Below are the code and all the weights of a small trained network. Each question names an input and a class and asks about switching units off, where a switched-off unit gives its printed mean instead of its output.

import numpy as np


def w(rows, s, z=0):
    codes = np.array(rows[::2]) - 128.0
    scale = np.full(codes.shape[1], s)
    scale[-1] = z or s
    return codes * scale


def f(y):
    return y / 2 * (1 + np.tanh(0.7978845608 * (y + 0.044715 * y**3)))


def log_softmax(a):
    a = a - a.max(-1, keepdims=True)
    return a - np.log(np.exp(a).sum(-1, keepdims=True))


def net(x, mask):
    res = np.array(x, float).reshape(1, 5) / 4 @ E
    y = f(res @ A[0][:, :-1].T + A[0][:, -1])
    res = res + np.where(mask, y, B[0][:, -1]) @ B[0][:, :-1]
    return log_softmax(res[-1] @ U[:, :-1].T + U[:, -1])


A, B = {}, {}
E = w([
[103,35,182],'x0',
[8,118,46],'x1',
[128,128,128],'x2',
[79,171,210],'x3',
[128,128,128],'x4',
],0.018)
A[0] = w([
[89,205,174,173],'N1',
[170,160,151,127],'N2',
[45,203,45,112],'N3',
[5,136,121,90],'N4',
[111,2,134,164],'N5',
[212,87,161,127],'N6',
[88,74,61,138],'N7',
[151,18,172,71],'N8',
[3,22,104,1],'N9',
[153,50,192,155],'N10',
[76,169,69,158],'N11',
[172,89,169,82],'N12',
[149,57,76,229],'N13',
[74,142,57,121],'N14',
[190,215,114,199],'N15',
[232,145,149,136],'N16',
[187,172,130,147],'N17',
[40,166,203,183],'N18',
[204,93,51,83],'N19',
[159,141,61,189],'N20',
[76,206,195,208],'N21',
[72,133,238,79],'N22',
[198,220,113,207],'N23',
],0.014,0.0064)
B[0] = w([
[195,75,120,186],'N1',
[124,113,111,169],'N2',
[81,167,250,253],'N3',
[27,27,75,210],'N4',
[160,174,70,223],'N5',
[82,151,164,214],'N6',
[118,186,103,212],'N7',
[150,182,154,213],'N8',
[99,134,44,226],'N9',
[167,169,193,219],'N10',
[92,165,186,216],'N11',
[113,158,172,184],'N12',
[136,166,125,214],'N13',
[98,153,156,218],'N14',
[126,113,89,211],'N15',
[110,104,101,217],'N16',
[132,107,30,180],'N17',
[94,7,152,207],'N18',
[107,112,155,209],'N19',
[103,76,174,201],'N20',
[209,88,130,204],'N21',
[167,47,159,203],'N22',
[130,99,73,219],'N23',
],0.012,0.02)
U = w([
[69,25,45,255],'0',
[242,53,61,63],'1',
[56,179,167,119],'2',
[62,52,191,128],'3',
[179,193,175,217],'4',
[184,81,231,39],'5',
[63,161,10,7],'6',
],0.013,0.007)

Each question gives the input, the list of numbers given to net, and the class t.
The units are the neurons (one row each of A and B). Each row of codes is followed by its name. A weight is (code - 128) times the scale printed after its matrix; where a second scale follows, it is the last column's (A, B and U).
mask holds one flag per neuron, in row order. A switched-off neuron (its flag False) gives its mean, the last column of its row in B, instead of its output. The means were averaged over made-up inputs and are rounded, as every weight is.
A unit's drop is (log p(t) with every unit on - log p(t) with that unit switched off) / (log p(t) with every unit on - log p(t) with every unit switched off).
The circuit of an input: a set's keep is (log p(t) with only the set's units on - log p(t) with every unit switched off) / (log p(t) with every unit on - log p(t) with every unit switched off). Starting from the 12 units with the biggest drops (on a tie, the unit counted first), units are removed one at a time, each time the one whose removal leaves the highest keep (on an exact tie, the one counted first), for as long as the keep stays at least 0.8.
units of the circuit, in order: the units of the circuit, biggest drop first
unit that matters most: the unit with the biggest drop
k most important neurons: the k neurons with the biggest drops, biggest first
drop when u is switched off: that unit's drop, to one decimal
input [5,1,5,-1,4], class 6: unit that matters most	N3
input [-5,4,-3,1,1], class 3: 2 most important neurons	N4; N5
input [-8,1,-8,6,0], class 3: 3 most important neurons	N3; N9; N11
input [0,8,-3,-2,-4], class 2: 2 most important neurons	N3; N11
input [-1,7,2,0,0], class 2: 3 most important neurons	N3; N7; N22
input [0,8,-5,0,-5], class 2: 2 most important neurons	N3; N11
input [0,-7,-1,0,-5], class 0: 3 most important neurons	N3; N16; N17
input [1,6,-3,6,-6], class 0: 2 most important neurons	N4; N9
input [-6,3,6,-1,3], class 2: 2 most important neurons	N18; N22
input [-4,7,-5,0,-1], class 2: 2 most important neurons	N3; N7
input [1,0,7,8,3], class 5: 2 most important neurons	N21; N9
input [-6,-8,-4,2,3], class 1: drop when N4 is switched off	0.2
input [7,0,-1,4,5], class 5: drop when N23 is switched off	0.1
input [5,1,7,5,-6], class 0: units of the circuit, in order	N3
input [5,6,1,0,1], class 6: drop when N5 is switched off	0.2
